Here is a tiny trained network, its code and every weight. The questions are about switching its units off for an input and a target symbol, where a switched-off unit gives its printed mean instead of its output.

import numpy as np


def w(rows, s, z=0):
    codes = np.array(rows[::2]) - 128.0
    scale = np.full(codes.shape[1], s)
    scale[-1] = z or s
    return codes * scale


def f(y):
    return np.maximum(y, 0)


def softmax(a):
    e = np.exp(a - a.max(-1, keepdims=True))
    return e / e.sum(-1, keepdims=True)


def log_softmax(a):
    a = a - a.max(-1, keepdims=True)
    return a - np.log(np.exp(a).sum(-1, keepdims=True))


def net(x, mask):
    ids = ['αβγδεζηλμξπστψ'.index(c) for c in x.split()]
    T = len(ids)
    res = E[ids] + P[:T]
    q, k, v = (res @ M[0].T for M in (Q, K, V))
    z = softmax(np.where(np.tri(T) > 0, q @ k.T / 2**0.5, -1e9)) @ v
    res = res + np.where(mask[0], z, O[0][:, -1]) @ O[0][:, :-1]
    y = f(res @ A[0][:, :-1].T + A[0][:, -1])
    res = res + np.where(mask[1:17], y, B[0][:, -1]) @ B[0][:, :-1]
    return log_softmax(res[-1] @ U[:, :-1].T + U[:, -1])


Q, K, V, O, A, B = {}, {}, {}, {}, {}, {}
E = w([
[138,98,42,86,131],'α',
[193,66,173,214,166],'β',
[96,63,101,85,140],'γ',
[124,75,148,130,145],'δ',
[172,86,150,167,153],'ε',
[146,94,145,143,126],'ζ',
[146,76,148,132,145],'η',
[183,104,177,127,155],'λ',
[204,104,134,204,146],'μ',
[120,75,149,67,155],'ξ',
[8,72,87,197,44],'π',
[203,114,118,180,143],'σ',
[136,141,47,60,91],'τ',
[116,71,94,151,126],'ψ',
],0.017)
P = w([
[134,88,83,147,129],'0',
[209,45,62,116,154],'1',
[231,58,143,143,88],'2',
[80,169,182,180,109],'3',
[44,69,91,173,249],'4',
[206,85,114,87,148],'5',
[197,212,154,158,27],'6',
[72,171,178,150,119],'7',
[86,138,152,107,157],'8',
[155,162,142,88,112],'9',
[163,186,133,101,123],'10',
],0.013)
Q[0] = w([
[172,50,113,84,152],'H0',
[72,154,106,134,250],'H0',
],0.013)
K[0] = w([
[16,220,186,186,29],'H0',
[223,47,162,94,2],'H0',
],0.0064)
V[0] = w([
[214,136,186,129,182],'H0',
[141,133,94,251,74],'H0',
],0.015)
O[0] = w([
[218,116,136,87,62,98],'H0',
[166,250,81,190,86,252],'H0',
],0.014,0.0046)
A[0] = w([
[141,196,254,122,178,254],'N0',
[158,195,112,155,87,63],'N1',
[232,68,80,130,132,113],'N2',
[36,230,70,215,150,248],'N3',
[150,87,182,160,211,97],'N4',
[16,78,228,149,165,67],'N5',
[192,84,89,93,124,62],'N6',
[156,114,141,126,108,162],'N7',
[150,106,150,166,180,129],'N8',
[209,165,198,161,173,142],'N9',
[182,39,117,29,123,33],'N10',
[168,197,148,138,145,101],'N11',
[127,222,162,155,229,232],'N12',
[175,68,84,57,82,191],'N13',
[95,192,48,41,49,151],'N14',
[125,54,221,240,186,96],'N15',
],0.0074,0.0062)
B[0] = w([
[97,24,12,109,159,172],'N0',
[43,159,188,174,255,172],'N1',
[161,127,184,72,160,176],'N2',
[193,75,205,65,87,249],'N3',
[64,131,146,34,166,150],'N4',
[167,182,100,228,70,159],'N5',
[109,163,217,100,98,153],'N6',
[60,122,101,146,206,154],'N7',
[72,72,139,182,84,145],'N8',
[65,139,134,68,116,167],'N9',
[113,97,234,156,70,171],'N10',
[29,184,138,113,124,162],'N11',
[133,33,78,110,19,199],'N12',
[151,195,208,221,166,188],'N13',
[54,61,123,144,151,162],'N14',
[80,206,98,96,122,161],'N15',
],0.0051,0.018)
U = w([
[191,162,154,141,136,116],'α',
[132,220,193,136,139,38],'β',
[158,79,82,132,191,177],'γ',
[98,101,119,170,238,142],'δ',
[141,192,167,140,146,78],'ε',
[108,221,180,124,141,47],'ζ',
[164,125,139,145,163,77],'η',
[94,115,209,82,159,117],'λ',
[196,112,138,147,143,74],'μ',
[102,129,90,59,150,254],'ξ',
[191,59,95,192,31,185],'π',
[201,129,106,142,97,186],'σ',
[101,150,137,100,62,71],'τ',
[255,92,159,84,2,81],'ψ',
],0.0066,0.0042)

Each question gives the input, a string of symbols that net reads in full, and the target symbol t.
The units are the heads (2 rows each of Q, K, V and O) and the neurons (one row each of A and B). Each row of codes is followed by its name. A weight is (code - 128) times the scale printed after its matrix; where a second scale follows, it is the last column's (O, A, B and U).
mask holds one flag per unit, heads first, then neurons. A switched-off unit (its flag False) gives its mean, the last column of its rows in O or B, instead of its output. The means were averaged over made-up inputs and are rounded, as every weight is.
A unit's drop is (log p(t) with every unit on - log p(t) with that unit switched off) / (log p(t) with every unit on - log p(t) with every unit switched off).
The circuit of an input: a set's keep is (log p(t) with only the set's units on - log p(t) with every unit switched off) / (log p(t) with every unit on - log p(t) with every unit switched off). Starting from the 12 units with the biggest drops (on a tie, the unit counted first), units are removed one at a time, each time the one whose removal leaves the highest keep (on an exact tie, the one counted first), for as long as the keep stays at least 0.8.
units of the circuit, in order: the units of the circuit, biggest drop first
top k neurons: the k neurons with the biggest drops, biggest first
drop when u is switched off: that unit's drop, to one decimal
input τ ε μ λ ξ λ ξ λ λ η, target ψ: top 2 neurons -> (N1; N10)
input η π π π γ, target π: units of the circuit, in order -> (N12; N3; H0)
input ξ ξ ψ, target λ: units of the circuit, in order -> (H0; N12)
input δ σ ξ μ π, target π: units of the circuit, in order -> (N1; N5)
input ψ α γ μ ξ γ μ, target λ: top neuron -> (N4)
input α ζ ξ π ξ λ, target π: units of the circuit, in order -> (N12; H0)
input α α ζ ξ ξ γ π ξ β, target π: units of the circuit, in order -> (N12; H0)
input ξ α λ π α δ, target π: units of the circuit, in order -> (N12; N3; H0)
input α μ π λ ζ, target π: units of the circuit, in order -> (N12; H0)
input σ ξ δ λ ψ α, target ψ: top 2 neurons -> (N10; N1)
input π α π ξ π, target π: units of the circuit, in order -> (N5; N3; N1)
input ξ ε ξ ξ ζ, target λ: units of the circuit, in order -> (H0; N4)
input ψ γ η α π λ, target π: units of the circuit, in order -> (N12; N3; H0)
input μ γ ψ ξ σ ψ, target λ: units of the circuit, in order -> (H0; N10)
input ξ μ λ, target λ: units of the circuit, in order -> (H0; N4)
input λ ξ π ξ ε, target π: units of the circuit, in order -> (N12; H0)
input ψ ξ ζ ξ η δ, target λ: top 2 neurons -> (N10; N4)
input λ ζ ξ γ β, target λ: drop when N7 is switched off -> 0.0
input π ξ γ ψ β π σ, target β: drop when H0 is switched off -> 0.9
input λ ξ γ ξ λ ξ ξ ξ ε γ, target λ: drop when N5 is switched off -> -0.1
input γ ξ ζ λ τ γ λ ξ λ ε, target λ: top neuron -> (N12)
input ε η ε ξ λ η ψ, target ψ: top neuron -> (N1)
